[[ 83   4  72 -13   6  22  92  -6 -24  28  -5 -23 -64  51]
 [ 25 -32 -55  90 -45  51  59 -40 -29 -63 -23   6  64   4]
 [ 56  20  25 -37  31  22  24  41  44  55  15 -24 -40   3]
 [ 79   9  72 -11   7  20  87  -4 -20  29  -1 -19 -58  51]
 [ 14  24 -27 -55  36  31 -45  73  90  63  26  -6   3 -39]] value -39

[[   1   -7    8    3  -20   -4   -8   11 -111    4  -16  -47    1]
 [ -70   18   -6    4   22   -9   39   27  -46   -4  -26  -82    7]
 [   3    4  -11    7    8  -15   -6    2   19   20   16  -42   -7]
 [ -26   24   10   26   16   15   -1   10  -34    0  -49   55   -7]
 [  -3   -5    2    7    8   21   -1   -8   17  -11   37   22   -6]
 [  23    6    4  -28    8  -10    5  -24   28   -3  -25   -7  -19]
 [  64  -18   31  -12    0   22  -18  -43   52  -13  -11   30    1]] value 1

[[-31   5  37   6  29 -25  10 -87]
 [ 25 -19 -90 -14 -33  -5  16 -31]
 [-44  62  14 -52  10  52  12  -1]
 [  2 -29  48  64  48   1  14  42]
 [-12  54  11 -76 -22 -21 -43  -1]
 [ 39 -12 -43  55 -49   4  51  10]
 [ 11 -72 -24  39 -29 -44  37   3]
 [-33 -48  15  33  17  58  10  56]
 [-15  33 -76  -4 -41 -16   4  51]
 [-57 -62   7 -46 -35 -18 -17 -23]] value -23

[[-64  73  20 -78  68  -5]
 [-80  -7  64 -68  62 -65]
 [-15 -77  -3  60 -50  30]
 [ 40  29  72  79  85 -64]
 [ 65  65  38  74  12 -77]
 [ 73  79  34 -81  50  23]
 [-55  68 -77 -24  68 -54]
 [-72 -64 -78 -71 -69 -11]
 [ 72  74  -3  72 -61 -26]
 [ 64   2 -14 -77  73  73]] value 73

[[-37  -6 -22 -31  -5  -2  12 -23  -2  -9 -11   0  33]
 [ 29  19  25  32  21   7 -12  21  -6  11  18  13 -33]
 [-18   0 -11  -5 -17   9 -22   1   1 -15 -13 -10 -34]
 [-15  20 -34 -21 -11 -10   3 -33  -1 -22 -20 -12  20]
 [-72 -76 -13 -43 -36   2  13  15  22   0 -21  -9  22]
 [-41 -79   8 -22 -32   1  21  34  28  17  -6  -6  30]
 [ 29  -1  43  34  28  13   2  36   0  29  32  19  -7]
 [ 44  25  26  31  22   7  -1  31   6  18  11  12 -29]
 [ 67  84  -1  35  30   3 -18 -22 -16 -13   9   0 -29]
 [-24 -72  12 -15 -28  -9  24  28  24  20   0  -5  40]
 [ 12  16  18  15  38   9  -8 -10 -31   8  22  20 -21]
 [-37 -76  23 -15 -18  -2  27  41  22  31   5   9  32]] value 32

[[   9    9   16   94   51  -11   28   65   32    8  -25  -25   31    5
    10]
 [  37   44   32  -16   32  -11   48   65   57    8  -13  -57  -47   16
    10]
 [  19   31  -61   -2   32  -11   38   65   17    4   25  -25   10   28
    10]
 [  26   31   66  -47   32   11   28   65   15   32  -34  -25  -53   36
    10]
 [  24   31   16   -2  -98  -41   -5   26   32    8  -44  -25  -72   16
    22]
 [  19   31   16   35   10  -11   -2   64  -36    8   25    1   15   16
    42]
 [  19   19  -87   -2   32  -11   28  101   32    8   42  -25    0   25
    17]
 [  17   31  -56   -2   32  -11   28   80   32    8   34  -24  -10   16
    10]
 [ -16   37   55   60   31  -11   28   36   32    8   25 -103    0  -78
    10]
 [  19  -16   27   -2   32   13  -15   42   32    8   27 -104    3  -13
    10]] value 10

[[  8  10  -6  20 -45  69  70  -4 -28 -72  60 -77  -9   1]
 [ 23 -33  93  20  21 -57 -37 -79 -26 101  65 -20 -21   1]
 [  8  13 -12  85 -61 -20  58 -20  35 -74 -32 -20   3   1]
 [  8  -1  -6  20 -61 -20 -43 -33  70 -21   6  49 -67   1]
 [  8  -1  14  43 -70 -43 -21 -33  82 -33   6  24 -30   1]
 [  8  13  -6  87 -65 -20  49 -22  42 -73 -33 -20   8   1]
 [  8  11  -2  84 -72 -38  20 -27  64 -65 -30  -9   9   1]
 [ 24 -21 100  20   3 -62 -14 -77 -29 108  14  -9  23   3]
 [  8 -62 -22 -78 101 110  14 -33  35  25 -73 -20  33   1]
 [ 14 -64  -6   0  74  15 -83 -67   5  80 104 -34 -61   1]] value 1
---
 151   910  -212   166  -357
 -31   755  -590   303  -324
Answer: -357, -31

3056  6325  9571  4401
7179  6940  4467  8529
Answer: 4401, 7179

236  735  612  790  898  708  578
670  778  518  759  802  783  927
Answer: 578, 670

5764  9986  7873  2474  7594 Answer: 7594, 5764

-25  -36  -40   50 Answer: 50, -25

 8  13  23  43  81 Answer: 81, 8

0  6  8  5  8 Answer: 8, 0

7  7  5  1  4  6  6 Answer: 6, 7
